Below is a small trained network, with its code and all its weights. Each question gives an input and a class and asks what happens when units are switched off, that is, made to give their printed mean instead of their output.

import numpy as np


def w(rows, s, z=0):
    codes = np.array(rows[::2]) - 128.0
    scale = np.full(codes.shape[1], s)
    scale[-1] = z or s
    return codes * scale


def f(y):
    return y / 2 * (1 + np.tanh(0.7978845608 * (y + 0.044715 * y**3)))


def log_softmax(a):
    a = a - a.max(-1, keepdims=True)
    return a - np.log(np.exp(a).sum(-1, keepdims=True))


def net(x, mask):
    res = np.array(x, float).reshape(1, 5) / 4 @ E
    y = f(res @ A[0][:, :-1].T + A[0][:, -1])
    res = res + np.where(mask, y, B[0][:, -1]) @ B[0][:, :-1]
    return log_softmax(res[-1] @ U[:, :-1].T + U[:, -1])


A, B = {}, {}
E = w([
[129,129,138,129,129,127],'x0',
[118,20,162,47,236,235],'x1',
[2,192,157,182,112,235],'x2',
[130,120,106,132,119,136],'x3',
[25,9,173,171,82,55],'x4',
],0.0085)
A[0] = w([
[117,224,101,218,59,33,170],'N0',
[188,193,79,97,131,181,98],'N1',
[88,49,138,68,240,190,149],'N2',
[147,155,90,155,51,129,143],'N3',
[58,2,156,191,121,68,121],'N4',
[108,173,116,72,193,75,59],'N5',
[175,223,198,85,154,148,115],'N6',
[61,20,161,158,100,70,112],'N7',
[125,56,144,127,175,185,125],'N8',
[195,233,86,92,182,177,125],'N9',
[11,196,167,199,125,224,32],'N10',
[57,77,186,144,99,78,101],'N11',
[219,63,129,113,151,43,3],'N12',
[185,130,123,110,138,213,157],'N13',
[141,58,122,85,128,207,137],'N14',
],0.0094,0.003)
B[0] = w([
[90,157,201,203,214,39,248],'N0',
[80,149,91,108,151,174,180],'N1',
[174,168,193,211,167,49,239],'N2',
[126,149,168,146,142,122,169],'N3',
[89,155,112,79,153,234,251],'N4',
[139,154,109,108,111,133,132],'N5',
[77,120,70,111,156,153,170],'N6',
[79,149,89,100,164,189,237],'N7',
[104,147,184,176,139,92,190],'N8',
[61,188,85,97,143,183,205],'N9',
[253,7,57,64,2,32,235],'N10',
[72,137,88,84,157,175,209],'N11',
[218,56,39,88,23,38,200],'N12',
[85,141,142,140,100,149,173],'N13',
[132,129,170,153,170,53,186],'N14',
],0.0098,0.012)
U = w([
[100,136,199,242,181,86,250],'0',
[49,140,63,69,160,247,56],'1',
[199,68,53,75,17,81,57],'2',
],0.013,0.0011)

Each question gives the input, the list of numbers given to net, and the class t.
The units are the neurons (one row each of A and B). Each row of codes is followed by its name. A weight is (code - 128) times the scale printed after its matrix; where a second scale follows, it is the last column's (A, B and U).
mask holds one flag per neuron, in row order. A switched-off neuron (its flag False) gives its mean, the last column of its row in B, instead of its output. The means were averaged over made-up inputs and are rounded, as every weight is.
A unit's drop is (log p(t) with every unit on - log p(t) with that unit switched off) / (log p(t) with every unit on - log p(t) with every unit switched off).
The circuit of an input: a set's keep is (log p(t) with only the set's units on - log p(t) with every unit switched off) / (log p(t) with every unit on - log p(t) with every unit switched off). Starting from the 12 units with the biggest drops (on a tie, the unit counted first), units are removed one at a time, each time the one whose removal leaves the highest keep (on an exact tie, the one counted first), for as long as the keep stays at least 0.8.
units of the circuit, in order: the units of the circuit, biggest drop first
unit that matters most: the unit with the biggest drop
top k neurons: the k neurons with the biggest drops, biggest first
drop when u is switched off: that unit's drop, to one decimal
input [-8,-4,8,-5,4], class 2: units of the circuit, in order => N10
input [-2,5,7,7,0], class 2: top 2 neurons => N10, N0
input [-5,5,3,0,-5], class 0: top 2 neurons => N2, N4
input [8,-5,-5,-1,-2], class 0: top 2 neurons => N0, N10
input [-1,-3,8,-3,-7], class 2: top 4 neurons => N10, N4, N7, N11
input [2,-3,-6,-2,-8], class 1: top 2 neurons => N9, N10
input [-2,-1,-4,-5,4], class 1: top 2 neurons => N10, N4
input [2,-4,7,5,6], class 2: top 2 neurons => N10, N9
input [3,-6,4,-1,8], class 1: top 2 neurons => N4, N11
input [1,-4,-4,-6,-2], class 0: top 2 neurons => N10, N0
input [1,7,-5,-3,-3], class 0: top 2 neurons => N2, N10
input [-7,-7,-3,1,-8], class 1: top 4 neurons => N9, N1, N2, N6
input [-6,-3,8,8,-5], class 2: drop when N10 is switched off => 2.0
input [-1,8,6,-3,3], class 0: unit that matters most => N2
input [6,-8,-7,0,-4], class 0: drop when N10 is switched off => 0.6
input [8,-3,5,-4,-1], class 2: drop when N11 is switched off => 0.0
